[[146 107 143 126]
 [121 155 120 135]] result: 155

[105 143 116 126 124 116 144] result: 143

[119 136 156 109] result: 136

[[130 119 104 124]
 [153 120 103 145]] result: 120

[135 158 146 137 122 142 115] result: 158

[128 152 115 140] result: 152
---
[[126, 128, 132, 129, 122], [153, 138, 134, 126, 122], [126, 128, 128, 129, 110]] ans = 110
[[109, 114, 148, 123], [133, 104, 153, 125], [140, 144, 104, 129]] ans = 129
[[124, 141, 141, 150], [142, 121, 130, 105], [124, 142, 136, 150]] ans = 150
[[118, 100, 135, 131, 121, 132, 133], [133, 100, 128, 132, 130, 130, 129], [135, 100, 123, 134, 123, 122, 134]] ans = 134
[[155, 114, 99, 124], [155, 114, 99, 124], [150, 114, 148, 124]] ans = 124
[[108, 151, 156, 136, 143], [118, 142, 133, 115, 142], [107, 137, 124, 108, 146]] ans = 146
[[131, 136, 101, 146, 101, 115], [130, 132, 102, 142, 105, 117], [132, 151, 115, 149, 103, 113]] ans = 113
[[145, 114, 130, 152, 122, 103], [144, 111, 149, 149, 106, 139], [149, 111, 150, 149, 105, 124]] ans = 124
[[100, 123, 113, 138], [128, 123, 107, 132], [156, 130, 140, 114]] ans = 114
[[113, 102, 112, 146, 140, 127, 102], [135, 127, 120, 123, 116, 112, 141], [112, 111, 108, 135, 132, 135, 108]] ans = 108
---
[[112 121 130 137 131]
 [124 109 153 115 120]
 [123 112 151 124 125]] → 109

[126 104 110 134] → 104

[120 155 143 115 132 158] → 115

[[141 121 151 132 129 153 117]
 [102 133  99 142 110 147 134]
 [148 147 144 155 116 130 103]] → 99

[[125 129 130 127 118 128]
 [136 108 130 140 123 127]
 [121 145 137 101 131 130]] → 101

[[108 105 120 117 133]
 [149 154 151 121 113]] → 105

[140 126 155 124] → 124

[127 131 120 132 102] → 102
---
(112, 144, 150, 132, 133) | 133, 112
((147, 117, 147, 143, 125), (125, 155, 109, 130, 130)) | 125, 125
(115, 145, 125, 124, 102, 138, 140) | 140, 115
(150, 127, 142, 117, 129) | 129, 150
(135, 156, 120, 154, 127, 137, 113) | 113, 135
((123, 143, 132, 138, 109, 150), (125, 117, 112, 146, 123, 114), (117, 125, 123, 148, 109, 130)) | 150, 117
---
[[110 151 150 109 115]
 [151 119 118 128 129]] ans = 115

[122 141 127 131 107 126 153] ans = 107

[[120 127 109 105 131 130 131]
 [132 109 133 148 124 138 133]
 [142 110 133 120 139 141 131]] ans = 131

[107 138 131 104 122 149] ans = 122

[129 123 107 118 109 149] ans = 109

[142 119 148 106 118] ans = 118

[[109 135 122 133]
 [139 125 145 131]
 [ 99 138 112 133]] ans = 139

[129 103 116 121 115 118 151] ans = 115
---
[113 150 120 132 127 147 111] >> 113, 111

[[141 111 129 114 149 132 138]
 [140 136 153 134 141 134 113]
 [140 136 150 134 142 134 116]] >> 141, 116

[[112 109 127 120]
 [138 152 132 138]] >> 112, 138

[[104 112 131 132 123 133 133]
 [126 129 132 134 136 136 131]
 [126 132 133 133 139 138 132]] >> 104, 132

[[124 129 140 107 133 141 140]
 [126 124 142 111 133 146 139]
 [156 108 144 115 140 140 135]] >> 124, 135

[[134 119 129 119 136 141 149]
 [130 137 109 104 136 151 132]] >> 134, 132

[139 138 109 105 145 111 150] >> 139, 150

[155 149 125 148] >> 155, 148
---
[[146, 123, 138, 128, 108, 127, 122], [106, 126, 120, 130, 153, 136, 132]] --> 146
[[129, 126, 117, 127, 131], [118, 118, 111, 110, 138], [156, 133, 124, 142, 126]] --> 118
[[144, 136, 131, 127, 121, 152], [120, 145, 131, 129, 114, 133], [107, 135, 121, 113, 127, 126]] --> 120
[[141, 135, 106, 125, 119], [149, 131, 125, 105, 121], [146, 141, 114, 118, 141]] --> 149
[[137, 120, 145, 132, 132, 133], [135, 140, 144, 103, 130, 118], [141, 123, 139, 118, 114, 140]] --> 135
[[123, 114, 121, 127, 125, 99], [122, 113, 119, 128, 123, 100]] --> 123
[[122, 108, 125, 127], [130, 129, 99, 126], [141, 142, 132, 128]] --> 130
[[110, 110, 120, 125, 111, 141], [103, 112, 148, 119, 111, 149]] --> 110
[[131, 121, 123, 118, 128, 133, 127], [149, 100, 134, 107, 126, 133, 135]] --> 131
[[121, 138, 151, 118, 126, 112, 132], [116, 102, 132, 146, 138, 136, 131]] --> 121
---
[129, 143, 152, 154, 104, 111, 117] gives 152

[[130, 154, 146, 101, 136, 141],
 [113, 135, 113, 142, 155, 151]] gives 146

[140, 108, 119, 147, 104, 128] gives 119

[102, 142, 106, 125, 119, 118] gives 106

[145, 115, 132, 120, 138, 127, 152] gives 132

[[133, 110, 114, 120, 125],
 [136, 110, 108, 121, 135],
 [146, 103, 130, 115, 123]] gives 114

[129, 127, 105, 124, 128, 129] gives 105

[136, 138, 108, 128, 139, 152] gives 108

[127, 139, 129, 128, 126, 154, 112] gives 129

[115, 107, 121, 145, 134, 106, 145] gives 121
---
[[153  99 143 140 124 104 143 139 147 150  99 102]
 [129 125 137 113 128 144 131 116 111 134 144 139]
 [149 103 143 140 115 105 140 138 142 146 100 104]
 [139 119 139 114 130 141 133 117 115 138 141 136]
 [131 141 135 136 137 115 115 136 136 121 114 115]] >> 150

[[128 115 148 116 147 125 141 126]
 [121 129 129 135 139 122 140 131]
 [135 121 123 128 139 114 131 128]
 [126 112 134 130 122 133 135 110]
 [145 109 125 136 132 126 131 113]
 [124 120 133 133 127 137 138 113]
 [136 122 115 133 139 107 127 129]
 [119 127 130 133 128 144 144 118]
 [138 101 147 114 154 119 139 107]
 [138 125 109 148 126 109 118 137]] >> 125

[[105 144 152 113 123 143 105 131 126 138 136 146 108 125]
 [152 129 100 107 148 132 126 145 153 135 131 129  99 129]
 [126 119 122 134 126 120 110 114 138 126 142 137 125 144]
 [144 141 111 135 106 137 117 133 127 145 134 145 130 148]
 [147 131 131 124 136 130 134 115 130 102 123 119 136 117]
 [119 127 142 123 125 126 147 126 139 121 111 117 112 142]] >> 146

[[120 129 100 127 132 129 124 124 136 136]
 [113 125 124 124 121 113 133 124 122 126]
 [135 131 106 127 118 118 121 121 121 141]
 [136 128 118 127 110 130 124 133 121 122]
 [123 135 116 127 129 128 125 110 108 131]
 [121 131 127 127 113 101 132 137 123 120]
 [118 109 130 124 116 130 119 128 117 112]
 [116 127 120 126 140 136 122 115 119 130]
 [128 134 110 142 129 120 114 143 139 121]] >> 124

[[131 121 126 123 125 115 128 120 128 131 128 128 123 116 107 134]
 [127 129 126 131 130 115 131 121 134 137 124 113 133 113 107 134]
 [124 138 126 133 130 115 130 121 140 139 117 116 134 113 112 134]
 [133 117 126 119 123 116 129 119 124 127 130 134 121 118 107 131]
 [127 131 126 130 130 112 130 121 133 137 125 119 133 113 107 134]
 [127 129 126 128 130 110 130 121 133 136 126 121 129 113 107 134]
 [127 129 126 130 128 120 130 121 133 137 127 120 133 113 107 130]] >> 116

[[127 123 114 131 123 143 114 116 132 145 158 135 125]
 [118 102 105 108 124 110 121 138 121 138 131 132 131]
 [127 132 129 125 130 125 131 127 127 133 131 129 127]
 [135 144 114 139 114 101 120 117 127 135 124 130 106]
 [125 111 116 119 127 122 125 130 125 132 133 131 133]
 [137 114 125 121 129 134 139 127 119 130 135 143 137]] >> 158
---
array([[110, 131, 101, 115, 100, 129],
       [130, 130, 130, 129, 127, 128],
       [127, 127, 121, 126, 125, 125]]) >> 125

array([[138, 126, 127, 112, 112, 118],
       [135, 131, 149, 125, 118, 153],
       [142, 122, 142, 105, 136, 145]]) >> 136

array([[129, 130, 100, 128, 129],
       [112, 129, 141, 136, 127],
       [135, 127, 130, 131, 108]]) >> 131

array([[128, 113, 149, 133, 128, 107, 141],
       [131, 123, 144, 147, 113, 113, 132],
       [139, 135, 119, 114, 141, 136, 137]]) >> 136

array([[134, 132, 136, 151],
       [126, 114, 139, 117],
       [129, 144, 110, 130]]) >> 110

array([[127, 131, 122, 120],
       [150, 135, 119, 132],
       [124, 139, 142, 121]]) >> 142
---
[130, 149, 153, 155] -> 155, 153
[[145, 106, 108, 109, 138], [130, 117, 99, 127, 115], [119, 119, 134, 130, 116]] -> 145, 138
[104, 120, 121, 114, 117, 137] -> 137, 121
[115, 151, 127, 145, 114, 152] -> 152, 151
[100, 104, 101, 149] -> 149, 104
[133, 127, 120, 110, 152, 104, 127] -> 152, 133
[132, 110, 151, 117, 125, 114] -> 151, 132
[103, 147, 106, 131] -> 147, 131
[[121, 141, 124, 132, 134, 130, 131], [133, 106, 130, 115, 147, 129, 126], [135, 135, 120, 135, 133, 126, 124]] -> 147, 141
